Here is a tiny trained network, its code and every weight. The questions are about switching its units off for an input and a class, where a switched-off unit gives its printed mean instead of its output.

import numpy as np


def w(rows, s, z=0):
    codes = np.array(rows[::2]) - 128.0
    scale = np.full(codes.shape[1], s)
    scale[-1] = z or s
    return codes * scale


def f(y):
    return np.maximum(y, 0)


def log_softmax(a):
    a = a - a.max(-1, keepdims=True)
    return a - np.log(np.exp(a).sum(-1, keepdims=True))


def net(x, mask):
    res = np.array(x, float).reshape(1, 7) / 4 @ E
    y = f(res @ A[0][:, :-1].T + A[0][:, -1])
    res = res + np.where(mask, y, B[0][:, -1]) @ B[0][:, :-1]
    return log_softmax(res[-1] @ U[:, :-1].T + U[:, -1])


A, B = {}, {}
E = w([
[124,121,127,123],'x0',
[39,103,79,97],'x1',
[144,157,113,160],'x2',
[157,163,113,163],'x3',
[146,84,203,152],'x4',
[193,92,2,36],'x5',
[138,140,119,146],'x6',
],0.008)
A[0] = w([
[79,104,113,169,92],'n1',
[141,142,162,159,158],'n2',
[228,100,171,115,43],'n3',
[188,134,101,172,88],'n4',
[104,92,107,166,61],'n5',
[167,116,152,53,171],'n6',
[99,66,140,123,64],'n7',
[129,91,198,166,52],'n8',
[145,156,135,169,134],'n9',
[42,124,157,138,166],'n10',
[49,72,180,92,200],'n11',
[94,139,252,173,49],'n12',
[221,76,194,202,98],'n13',
[111,81,118,151,73],'n14',
[164,101,108,141,253],'n15',
[54,197,107,77,201],'n16',
[83,180,80,114,131],'n17',
[77,172,222,138,193],'n18',
[60,114,176,109,26],'n19',
[86,156,96,108,134],'n20',
[157,124,207,110,37],'n21',
[105,88,151,85,93],'n22',
],0.011,0.0026)
B[0] = w([
[124,187,205,49,163],'n1',
[166,58,158,207,178],'n2',
[126,67,133,66,181],'n3',
[232,171,125,90,167],'n4',
[178,204,212,99,139],'n5',
[196,157,136,121,180],'n6',
[169,189,97,116,156],'n7',
[160,134,40,232,191],'n8',
[137,111,170,166,167],'n9',
[92,240,211,121,212],'n10',
[145,208,122,147,222],'n11',
[106,109,74,196,253],'n12',
[186,54,107,155,218],'n13',
[171,192,169,89,140],'n14',
[174,135,131,1,183],'n15',
[57,109,61,237,212],'n16',
[71,93,94,156,191],'n17',
[123,161,113,207,245],'n18',
[111,133,84,167,178],'n19',
[99,118,68,158,179],'n20',
[139,73,67,190,170],'n21',
[168,137,84,78,161],'n22',
],0.006,0.0076)
U = w([
[125,199,255,201,235],'0',
[82,77,74,207,38],'1',
[131,182,124,81,224],'2',
[160,102,224,86,116],'3',
[22,142,161,190,4],'4',
],0.0092,0.0028)

Each question gives the input, the list of numbers given to net, and the class t.
The units are the neurons (one row each of A and B). Each row of codes is followed by its name. A weight is (code - 128) times the scale printed after its matrix; where a second scale follows, it is the last column's (A, B and U).
mask holds one flag per neuron, in row order. A switched-off neuron (its flag False) gives its mean, the last column of its row in B, instead of its output. The means were averaged over made-up inputs and are rounded, as every weight is.
A unit's drop is (log p(t) with every unit on - log p(t) with that unit switched off) / (log p(t) with every unit on - log p(t) with every unit switched off).
The circuit of an input: a set's keep is (log p(t) with only the set's units on - log p(t) with every unit switched off) / (log p(t) with every unit on - log p(t) with every unit switched off). Starting from the 12 units with the biggest drops (on a tie, the unit counted first), units are removed one at a time, each time the one whose removal leaves the highest keep (on an exact tie, the one counted first), for as long as the keep stays at least 0.8.
units of the circuit, in order: the units of the circuit, biggest drop first
most important unit: the unit with the biggest drop
k most important neurons: the k neurons with the biggest drops, biggest first
drop of u: that unit's drop, to one decimal
input [4,5,-8,1,5,-2,-6], class 0: units of the circuit, in order	(n10, n11)
input [4,5,-3,5,2,3,-4], class 2: most important unit	n12
input [1,-2,-8,-8,6,-2,-3], class 1: units of the circuit, in order	(n21, n8)
input [7,-7,6,-3,6,1,-8], class 3: units of the circuit, in order	(n16, n3)
input [-7,-1,7,8,7,-2,5], class 1: units of the circuit, in order	(n13, n10)
input [-6,-2,-7,-2,3,-6,-6], class 1: units of the circuit, in order	(n12, n8)
input [3,-1,-6,-3,4,-7,8], class 1: 3 most important neurons	(n12, n8, n21)
input [4,-1,4,-3,8,-5,-6], class 1: 2 most important neurons	(n12, n8)
input [1,7,-2,-8,8,5,-6], class 2: drop of n1	0.0
input [-1,-5,8,-2,8,-1,3], class 1: drop of n8	0.1
input [3,3,3,4,3,2,2], class 2: drop of n12	0.2
